In the rows, zero is written as 128.
Each row has a class, written as a number after it.
[141 133 117 141 105 118 129 125 131 149 122 131 127 140 129  94 133 139
 119 133 136 128 112 111 120 115 146 113 134 126 142 147 113 125 153 135
 116 117 111 139 143 115] : 1
[127 128 122 120 121 151 116 127 118 117 140 117 116 122 136 131 117 104
 133 129 123 132 110 137 153 160 144 136 122 111 114 119 137 122 136 126
 132 134 115 124 115 117] : 2
[165 111 178 113  76 155 142 116  90 152 118 166 120 188 142  96 152 122
   4 146 137 174  80  86 174 187 175 115 225 115 154 170 108 138 164 142
 123 168  58 183 197 121] : 1
[130 123 133 137 121 121 142 127 104 125 122 130 123 123 136 140 147 107
 114 133 122 129 120 115 124 142 144 115 147 141 122 128 123 127 149 122
 132 151 121 117 115 124] : 5
[117 109 154 167  86 128 129 121  94 121 100 105  73  96 124 148 128 146
 146 118 121 142 119 110 165 148 145  27 136 175 128 215 154 161 116 146
 125 130 146 132 183 128] : 7
[155 170 141 183  90  84 114 180 192 109 110 127 128  61 116  55 185  85
  80 129 121 119 152  93 105 178 121 176 157 167  99 121 135 108 189 116
  47 167 134 154 152  93] : 3
[132 140 140 135 131 126 114 116 162 131 136 132 138 122 141 103 115 110
 105 130 132 141 140 118 135 124 134 167 115 117 134 135 122 130 158 127
 102 135 134 144 112 145] : 1
[178 106 113  93  98 195  93 109  97 198 126 124  99 140 137 134 149 195
 163 103 124 107  99 124 142 122 125  90 106 128 127 158 133 183 148 104
 176  55 112  91 107 148] : 8
[127 127 149 138 130 131 107  98 134 109 118 125 119 112 140 128 113 103
  95 114 119 140 138 116 137 131 120 149 119 143 135 136 141 133 130 112
 116 135 151 140 109 137] : 7
[144 122 125 142  83  97 118  87 136 125 144 124 155 174 130 128 162 128
 142 135 159 104 119 105 148 114 136 151 122 154 145 143 139 169 180 113
 121  66 124 140 124 133] : 2
[129 131 142 129  96 138 158 117 149 175 147 145 160 119 121  89 121 120
 135 103 123 136 159 113 158  81 143 150 125 112 161 107 106 152 124 130
 119  91 108 150 142 137] : 1
[136 120 120 113 132 135 106 127 126 118 117 115 119 126 139 111 111 105
 130 126 134 133 123 120 121 152 123 120 122 129 131 134 126 117 120 109
 127 124 142 119 102 129] : 2
[182 119 102 113  92 157  94 126  98 140 153 161 114 140 140 137 180 178
 128 139 128 113 135  84  97 151 136  65 120 116 101 128 160 174 125 143
 135 114 118 128 105 148] : 4
[161 156 106 143  83 134 128 171  48 151 108 169 136 126 144 118 141 142
 131 141 128 120 137  99 137 175 129 134 168 104 137 134 133 114 172 135
 122 130  89 126 133 117] : 6
[ 80 116 164 172  90 131 174 151  84  83  86 128 104 110  88 159 116  74
 124  85  88 114 170 125 146 153  84  56 180 129 118 150 122  96 112 116
 149 145 125 122  69 106] : 0
[120 139 165 142  88 140 142 158  42  94 108 164  98 120 131 140 132  95
 151 140 107 134 160  62 117 193  99  67 126 123 124 156 155 145  67 136
 129 147 129 148  92 134] : 4
[134 122 116 119 120 120 132 124 119 117 121 125 118 135 135 124 124 111
 125 129 132 135 124 117 128 140 131 120 151 137 138 137 122 131 138 123
 130 115 130 121 110 128] : 2
[105 180  80 178 169 130 106 104 175  91 130 177 142 130 176  87 161 180
 124 119 164  61 116  67 188 129 148 214 167 119 110 107 153 113 109 151
  92 132 139 163 161 114] : 9
[147 125 145 138 120 132 125 110 104 124 113 137 126 134 135 123 146 111
 124 142 127 126 122 125 127 159 138 107 117 128 119 121 136 114 149 124
 129 147 109 133 117 114] : 5
[122 150  71  63 150 111 204 144 161 149 144 130 166 115 170  93 133 129
  83  77 113 161 132 156 147  72 126 170 178  88 152  62 120 121 171 127
 131 155 157 157  95 209] : 4
[168 129 123  63  94 169 152 119 110 145 112 227 120 161 163  77 120 141
  84 133 111 149 112  69 156 135 127 218 186  90 145 116 132 160  76 161
  89  82 156 110 105 149] : 3
[163 130 106 162 108 109  84 119 142 144 136 105 109  97 178  86 181 142
 133 147 144 148  77  99 142 184 134 135  66 164 121 182 149 155 180 153
  66 131 137 145 190  91] : 9
[123 129 215 130 127 190  87 103 201 103 114  77  71 182 131 120  95  96
  80 161 110  77  57 200 143 180 147 110 150 107  86 206 128 166 122 139
 140 128 141 108 160 119] : 1
[117 119 136 132 129 130 127 124 111 123 118 111 139 106 130 148 122  98
 152 129 123 123 116 122 127 155 125 138 121 148 109 126 154 123 139 106
 123 136 134 111  92 128] : 5
[155 142 101 128 121 114 111 130 103 145 125 154 135 135 136 101 150 137
 128 130 135 132 138  95 122 126 129 139 111 110 138 105 122 119 128 117
 132 107 126 128 124 129] : 4
[134 123  87 103 139 121 193 154 113 124 151 165 141 150 164 124 148 126
 123 136 108 145 145  90  83 162 134  69 198 143 110 130 137 160 145 155
  93 131 127 135  69 131] : 2
[167 147 151 166 128 114 138 103 160 117 113 173 135 210 148 110 160 191
 141 138 191 103 106 144 143 127 130 120 102 149 135 148 157 115 110 156
 124 141 176 144 140 146] : 4
[123 144 139  70 129 148 174 145  53 141 140 181 148 160 134 152 127 140
  88 132 106 136 158 118 158 142 190 149 221 110 122 109 112  93 162 158
 146 131  56 128 167 113] : 8
[128 130 144 144 119 122 128 103 109 118 119 133 118 134 130 150 125 111
 104 126 124 131 139 110 137 132 130 136 148 148 136 136 133 139 151 120
 138 131 124 130 109 130] : 7
[124 128 132 139 132 115 144 130 100 128 110 128 133 119 134 137 131 101
 123 127 115 126 131 113 139 140 129 129 148 125 126 116 123 123 173 128
 136 149 119 117 115 113] : 6
[123 116 131  80 100 180 191 176  92 158 133 122 125 130 155  67  64  93
 127 110  99 185 100 137 176 122 154 118 216  95 175 150  64 158  93 101
 168 153 110  89  95 161] : 9
[179 151 101 129 136 137  98 123 112 154 113 158  80  97 139  66 135 157
 102 134 132 114  84  64 133 158 148 188 178  97 135 103 101 134 100 113
 114 105 137  82 140 122] : 6
[161 136 123 128 133 127  97 112 129 139 115 135 127 127 135 109 134 140
  98 131 132 116 125 128 132 121 130 150  98 102 134 112 124 128 164 125
 121 117 123 127 133 132] : 6
[106 130  99 102 122 169  70 143 141 142 138 120 124 141 134 159 112 149
 164 131 124  80  81 202 172 103 166 151 109 123 138 115 136 123 123 142
 173  90 113  87 156 107] : 2
[140 142 136 150 151 156 190 128  89 143  91 173 141 153 138 113  71 113
 157 116 128 188 137 140 137 142 104 131 202 106 144 124 125 109 115 145
 118 132 106 110  59 135] : 6
[131 125 112 118 124 125 126 129 117 117 123 125 121 138 138 120 123 111
 126 133 134 134 118 115 133 143 135 122 143 128 132 134 122 119 139 121
 137 125 125 127 116 121] : 2
[109 158 122 177 193 104 144 163 169  84 119 141 191 148 130 150 101 128
 142 135 144 143 165 154 109  89  98 133 108 120  95 162 150  93 194  98
 149 174 136 196  64 158] : 6
[122 125 140 146 123 122 141 123 105 121 119 122 129 127 134 135 139  98
 130 134 124 131 117 121 133 145 138 122 149 143 125 129 128 127 151 109
 137 149 115 122 104 123] : 5
[123 124 148 116 131 128 137 110 126 126 127 110 123 147 134 129 124 130
  97 127 126 137 127 113 132 124 133 120 151 131 129 126 111 141 155 120
 139 130 129 120 127 128] : 8
[125 131 125 128 112 125 132 135 105 130 118 120 125 137 121 135 127 119
 109 134 124 131 125 123 130 130 135 144 147 124 129 116 114 137 139 108
 127 153 114 128 124 122] : 3
[141 113 179 165  91 118 122 113 154 148 181 115 100 165  94 123 128 113
 167 153 136 146 105 134 142  84 186  90 106 109 127 125  84 145 126 165
 147 126 108  86 169  90] : 1
[115  65 145  71 117 129 140 145  57 179 152  79 114 142 126 156 135 149
 184 123 125 156  81 114 187 114 189  62 127 159 138 122 110 120 162 116
 216 162 101  71 154 111] : 8
[100 119 136 158 122 118  61 162 118 102 120  93  93 107 116 185 149 121
  83 105 107  90 100 119 101 118 120 108 181 161 125 167 127 115  94  80
 165 142 162 135 202 100] : 7
[137 127 137 109 117 181 128 128  76 162 102 130 107 127 130  94 105  93
 178 103  80 160  85 191 142 193  89 116 146 110 142 124 137  94 102 123
 129  97  82 112  70  86] : 0
[122 130 127 123 114 134 138 135 109 131 119 118 131 144 125 137 118 115
 115 138 119 129 128 133 128 128 130 144 146 125 129 116 115 143 135 109
 136 153 118 125 113 121] : 3
[124 127 140 137 115 122 139 129 126 132 126 123 128 141 134 123 124 107
 117 128 128 130 132 113 136 123 133 129 146 123 138 140 114 123 160 121
 145 148 123 136 112 130] : 1
[152 124 112 112 134 130 109 114 135 123 125 149 126 153 139  94 132 135
 134 132 137 141 109 125 122 129 139  97 124 121 144 131 124 122 121 123
 126 116 124 150 121 128] : 2
[179 158 109 129 150 121 117  77 149 130 147 180 127 170 165  79 135 161
 135 128 173 165  84 108 114 114 132 197  84 111 130 156 129 134  89 140
  67 101 194 125 105 164] : 4
[147 139 183 111 143 113 114  96 121 156 128 140  90 190 144  61 163 115
 140 150 157 132  87  75 167 144 160 169 121 139 136 136 110 141  82 156
  72 108  97 120 179 110] : 3
[136 113  80  90 110 136  48 115  95 146 121 110 110 103 144 146 113 136
 130 137 116 115 102 129 168 138 138 175  92 108 163 116 126 151 154  83
 160  74 139 103 134 139] : 2
[105 127 106 109 154 104 160 114 120 129 124 117 177 186 142  64  81  96
 127 135 136 144  51 101 154 120 149 187 201 108 164 122  71 120 121  55
 140 126 133 123 119 120] : 9
[ 93 117 156 132 150 114  73 124 138 116 128  51  92  72 110 126 129  88
 129  83  96 135 119 126 123  86 118 125 108 154 137 123 111 128 131  80
 132 109 124 107 127 115] : 8
[ 98 139 114 184 185  73 112 140 165  94 103 154 126 120 140 109 118 122
 113 106 139 106 130  97 122  99 154 154 184 180 162 180  52 115  89  80
  91 144 209  86 154 120] : 9
[125 153 152 188 154 134 136 111 110 125 153 156  65 196 141 150 181 112
 161 166 146 157  62  34 110 170 114  95 174 118  75 183 126 179  50 171
 142 113 114 146 158  87] : 4
[132 122 145 131 129 128 142 123 104 125 125 112 130 131 141 122 126 101
 130 141 119 141 112 131 118 152 133 129 147 142 129 128 132 136 129 106
 124 139 122 117  96 127] : 5
[122 128 127 130 112 124 140 132 110 127 117 117 131 144 121 135 123 117
 115 138 123 134 125 127 125 126 133 133 151 130 129 125 115 143 137 109
 131 153 117 132 124 118] : 3
[115 116 130 114 111 120 127 145 132 144 123 139 155 128 145 159 140 145
 204 141 114 152 104 190 133  97 136  71 121 184 167 153 165 154 151 161
 145 129 121 145 128 148] : 5
[133 115 130 127 122 121 142 128 114 118 121 132 129 136 133 134 127 122
 125 123 132 127 120 110 146 133 137 115 150 131 133 136 113 128 144 122
 143 149 126 121 130 131] : 9
[128 133 148 138 126 137 119 114 144 132 132 123 124 150 139 107 107 107
 113 134 132 134 117 126 144 125 138 149 120 104 136 142 108 128 145 117
 133 141 134 129 111 134] : 1
[116 116  71  52 143 105 208 157 138 141 180 131 152 167 146 119 125 127
 129 169 108 180  91 108  74 111 166  63 231 111 125 100  99 152 112 177
 152 143 117 146 158 114] : 2
[134 144 123 144  80 117 234 146 106 147 139 124 117  69 145 107 128 105
 124 126  77 167 165 174 151 111 165 121 180 131 159 115  96 173 174 145
 133 133 116 108 119 135] : 5
[140 131 135 131 140 129 112 113 123 133 116 124 107 130 143 117 119 127
 120 135 130 129  98 113 142 140 133 146 135 113 126 145 122 148 138 129
 114 121 145 103 129 137] : 6
[ 95 140  80 123 159 135 162 128 144 118 129 153 203 157 115 139  77 153
 222 126 141 119 101 165 133 106 130 100  94 113 124 125 147 107 117  82
 164 130 149 188  88 144] : 2
[179 113 131  98 129 134  87 143 138  99 100 135 134 130 180  45 122 115
  75 139 105 135 171 151 115 154 116 148 130 144 169 130 137 108 148  87
 133 119 149 138  72 127] : 2
[143 121 117 141 119 110  66 135  91 164 155 104 125  62 165 142 165  92
 165 134  82 165 152 140 113 160 137 127  73 180 149 135 129 143 191 101
 135 148 128 132 144  81] : 7
[120 115 141 137 124 124 125 187 111 145 148 131 104 119 143  82 162 117
 128 109  90 177 101  97 136 135 148  43 219 130 159 129  99 151  61 103
 149 162 131 144 172 127] : 4
[126 124 133 123 137 122 114 126 135 132 128 119 134 120 151 126 112 126
 139 123 122 130 149 125 116 120 110 142 107 160 142 131 153 139 114 119
 116 110 163 123 102 139] : 7
[124 147 162 174 184 146  64  72 185  94 106 131 123 113  89 175 103 119
 194 111 135  58 123 154 149 130  91 151   8  95  70 101 180 126 153 102
 121 108 153 130  57 159] : 6
[118 101 162 100 137 178 156  99 115 114 122 148 129 191 122 186  59 115
 120 129 114 131 109 150 128 138 103 127 147 118 109  97 177 143  98 152
 138 110 133  87  29 147] : 7
[148 102  98  81 141 136 132 160 158 149 160 178 155 132 158 150 140 219
 102 147  83 143 115 190  63  82 149  84 174 173 175 110 162 210  85 158
  96  89 147 138 125 169] : 5
[140 132 122 123 125 135 119 122 122 140 122 125 128 163 134 108 136 145
 129 143 133 123 113 132 115 127 132 123 129 121 131 114 124 139 112 120
 123 141 113 144 139 112] : 3
[139 123 120  94  89  90 213 130  96 158 154 161 169 144 103 119 175 147
 159 108 143 115 145  72 140 126 144 118 184 145 131 108 111 113 139 119
 150 132 116 150 120 139] : 0
[123 131 134 108 128 139 106 143 123 129 123 109 128 134 127 135 102 115
 107 139 122 127 125 140 126 133 127 178 130 122 128 120 121 142 118  96
 121 144 134 114 113 139] : 3
[125 123 133 140 126 120 143 124 103 121 116 130 128 137 136 141 141 108
 124 140 123 130 114 118 127 141 140 113 157 140 125 133 126 128 147 116
 139 144 119 122 113 122] : 5
[137 133 143 133 135 120 105 123 118 114 123 129 122 116 139 114 124 107
 130 129 124 148 149 118 123 139 121 148 110 136 134 129 135 130 108 114
 118 124 150 117  99 140] : 4
[123 131 133 131 115 117 153 134 104 122 122 125 130 133 127 128 132 105
 116 124 128 140 127 114 137 141 140 123 166 131 126 121 120 120 130 121
 146 152 131 118 121 129] : 4
[106 145 166 143 158 109 133  84 126  84 127 182 141 158 129 173 110  68
  85 141  95 125 130 118 100 174 118 187 200 133 137  53 136 114 102 140
  94 149 151 129 112  91] : 7
[130  92 113 128 138 119 104 184 123 135 144  86 115 119 150 117 141 143
  92 133  81 151 119 179  73 107 135  56 107 155 145 128 122 144 103 115
 139 134 147 107 141  92] : 4
[129 125 129 105 105 117 133 122 119 129 123 123 129 126 120 133 132 120
 115 127 127 126 137 131 129 147 113 145 137 137 134 131 120 116 144 129
 134 125 132 117  99 130] : 0
